Below are the code and all the weights of a small trained network. Each question names an input and a target symbol and asks about switching units off, where a switched-off unit gives its printed mean instead of its output.

import numpy as np


def w(rows, s, z=0):
    codes = np.array(rows[::2]) - 128.0
    scale = np.full(codes.shape[1], s)
    scale[-1] = z or s
    return codes * scale


def f(y):
    return y / 2 * (1 + np.tanh(0.7978845608 * (y + 0.044715 * y**3)))


def softmax(a):
    e = np.exp(a - a.max(-1, keepdims=True))
    return e / e.sum(-1, keepdims=True)


def log_softmax(a):
    a = a - a.max(-1, keepdims=True)
    return a - np.log(np.exp(a).sum(-1, keepdims=True))


def net(x, mask):
    ids = ['ΓΔΘΛΦΨαεημπστω'.index(c) for c in x.split()]
    T = len(ids)
    res = E[ids] + P[:T]
    r = res
    for j in range(3):
        rows = slice(3 * j, 3 * j + 3)
        q, k, v = (r @ M[0][rows].T for M in (Q, K, V))
        z = softmax(np.where(np.tri(T) > 0, q @ k.T / 3**0.5, -1e9)) @ v
        o = O[0][rows]
        res = res + np.where(mask[j], z, o[:, -1]) @ o[:, :-1]
    y = f(res @ A[0][:, :-1].T + A[0][:, -1])
    res = res + np.where(mask[3:11], y, B[0][:, -1]) @ B[0][:, :-1]
    return log_softmax(res[-1] @ U[:, :-1].T + U[:, -1])


Q, K, V, O, A, B = {}, {}, {}, {}, {}, {}
E = w([
[167,11,221],'Γ',
[177,28,149],'Δ',
[183,42,97],'Θ',
[120,90,109],'Λ',
[108,105,72],'Φ',
[146,113,126],'Ψ',
[121,104,173],'α',
[144,130,95],'ε',
[161,99,96],'η',
[176,45,43],'μ',
[119,100,135],'π',
[117,97,122],'σ',
[99,111,124],'τ',
[116,89,104],'ω',
],0.011)
P = w([
[129,213,137],'0',
[72,69,87],'1',
[193,139,131],'2',
[71,56,81],'3',
[203,133,127],'4',
[74,45,80],'5',
[213,127,127],'6',
[80,37,78],'7',
[223,122,131],'8',
[85,27,78],'9',
[235,117,135],'10',
[88,17,79],'11',
[247,111,135],'12',
[91,4,75],'13',
],0.013)
Q[0] = w([
[99,116,102],'H1',
[182,136,121],'H1',
[198,142,145],'H1',
[78,153,125],'H2',
[157,115,129],'H2',
[132,130,163],'H2',
[145,119,141],'H3',
[254,233,178],'H3',
[91,68,117],'H3',
],0.043)
K[0] = w([
[100,83,111],'H1',
[107,179,123],'H1',
[133,222,143],'H1',
[66,114,131],'H2',
[161,130,133],'H2',
[127,77,167],'H2',
[134,127,139],'H3',
[43,254,156],'H3',
[171,72,135],'H3',
],0.029)
V[0] = w([
[158,179,138],'H1',
[89,107,112],'H1',
[90,124,113],'H1',
[141,146,115],'H2',
[113,117,99],'H2',
[87,119,128],'H2',
[163,61,147],'H3',
[99,187,108],'H3',
[176,121,2],'H3',
],0.028)
O[0] = w([
[160,154,119,13],'H1',
[84,123,145,191],'H1',
[77,128,149,157],'H1',
[116,121,137,145],'H2',
[144,112,161,114],'H2',
[161,101,120,37],'H2',
[188,90,123,254],'H3',
[80,162,124,20],'H3',
[145,160,4,243],'H3',
],0.029,0.0093)
A[0] = w([
[143,73,161,47],'N1',
[56,186,165,2],'N2',
[2,78,128,128],'N3',
[148,251,169,187],'N4',
[118,97,168,38],'N5',
[223,118,57,164],'N6',
[115,34,66,165],'N7',
[34,106,43,109],'N8',
],0.0074,0.0088)
B[0] = w([
[150,215,83,165],'N1',
[254,205,106,152],'N2',
[180,141,138,153],'N3',
[50,60,134,173],'N4',
[122,83,56,144],'N5',
[135,92,166,243],'N6',
[55,201,132,254],'N7',
[198,97,158,204],'N8',
],0.019,0.035)
U = w([
[199,104,140,67],'Γ',
[145,48,165,132],'Δ',
[159,48,57,169],'Θ',
[126,125,120,160],'Λ',
[194,158,59,3],'Φ',
[10,124,128,138],'Ψ',
[98,87,209,139],'α',
[113,172,3,124],'ε',
[51,4,132,198],'η',
[178,94,63,79],'μ',
[93,134,158,154],'π',
[112,134,140,159],'σ',
[161,185,143,49],'τ',
[141,131,107,150],'ω',
],0.0065,0.0072)

Each question gives the input, a string of symbols that net reads in full, and the target symbol t.
The units are the heads (3 rows each of Q, K, V and O) and the neurons (one row each of A and B). Each row of codes is followed by its name. A weight is (code - 128) times the scale printed after its matrix; where a second scale follows, it is the last column's (O, A, B and U).
mask holds one flag per unit, heads first, then neurons. A switched-off unit (its flag False) gives its mean, the last column of its rows in O or B, instead of its output. The means were averaged over made-up inputs and are rounded, as every weight is.
A unit's drop is (log p(t) with every unit on - log p(t) with that unit switched off) / (log p(t) with every unit on - log p(t) with every unit switched off).
The circuit of an input: a set's keep is (log p(t) with only the set's units on - log p(t) with every unit switched off) / (log p(t) with every unit on - log p(t) with every unit switched off). Starting from all 11 units, units are removed one at a time, each time the one whose removal leaves the highest keep (on an exact tie, the one counted first), for as long as the keep stays at least 0.8.
units of the circuit, in order: the units of the circuit, biggest drop first
k most important neurons: the k neurons with the biggest drops, biggest first
heads that matter: for each layer, one digit per head in row order, 1 if its drop is at least 0.15 and else 0, layers parted by /
input Θ Ψ ω ω μ Δ Δ Φ μ Θ Λ, target Θ: heads that matter => 101
input τ Λ η τ Δ μ Ψ Γ σ Θ η α σ, target τ: units of the circuit, in order => N2, H3
input Γ η Ψ α τ Ψ τ σ ω, target Γ: units of the circuit, in order => N7, H1, H3, N1
input μ Γ τ τ Φ μ α τ Φ α η Δ, target Ψ: 3 most important neurons => N7, N6, N8
input Λ Γ σ τ τ ω Δ τ, target Ψ: 4 most important neurons => N7, N8, N6, N2
input Γ ω ω Γ Δ ω ω, target Γ: units of the circuit, in order => N7, N1, H3, H1
input α Θ ε Ψ, target η: units of the circuit, in order => N1
input α ε Δ ω τ π μ, target α: 4 most important neurons => N7, N4, N1, N2
input π σ Δ η Λ Δ, target Ψ: units of the circuit, in order => N7, H3, H1, N8
input Γ μ π α Λ, target Γ: 3 most important neurons => N7, N1, N4
input Δ Ψ τ π μ, target Δ: heads that matter => 101
input Ψ α Λ ε α, target Ψ: 2 most important neurons => N4, N8
input α ε ε ε Φ α π σ μ ω π α Λ Ψ, target Θ: heads that matter => 001
input Γ Θ σ π τ σ π η σ η Γ ε, target ε: 3 most important neurons => N1, N7, N8
input ε τ η τ ω Γ Ψ Γ η, target ε: units of the circuit, in order => H1, H3
input Γ α Ψ Θ Φ Γ Λ Θ Γ η μ Θ Ψ, target Γ: units of the circuit, in order => N7, N1, H1
input Θ ε τ η α π π, target Θ: 4 most important neurons => N7, N1, N2, N6
input α α η α μ Λ, target Θ: units of the circuit, in order => N6, H3
input Φ Δ ω τ τ α Γ η Γ, target Φ: heads that matter => 011
input τ η Φ, target τ: 2 most important neurons => N2, N6
input τ π τ, target τ: heads that matter => 001
input τ α Ψ μ Φ Λ Δ μ Φ ε Γ, target τ: heads that matter => 011
input τ Δ η Γ Φ Θ ε Θ α Λ α α τ σ, target η: heads that matter => 101
input Γ Γ σ σ Δ σ σ Λ ω ε Δ π, target Ψ: units of the circuit, in order => N7, H1, H3, N8
input τ Θ Γ Φ α Δ α ε σ Γ Θ Φ, target η: 2 most important neurons => N6, N7
input Γ Δ τ η, target Ψ: units of the circuit, in order => N7, H1, H3, N8
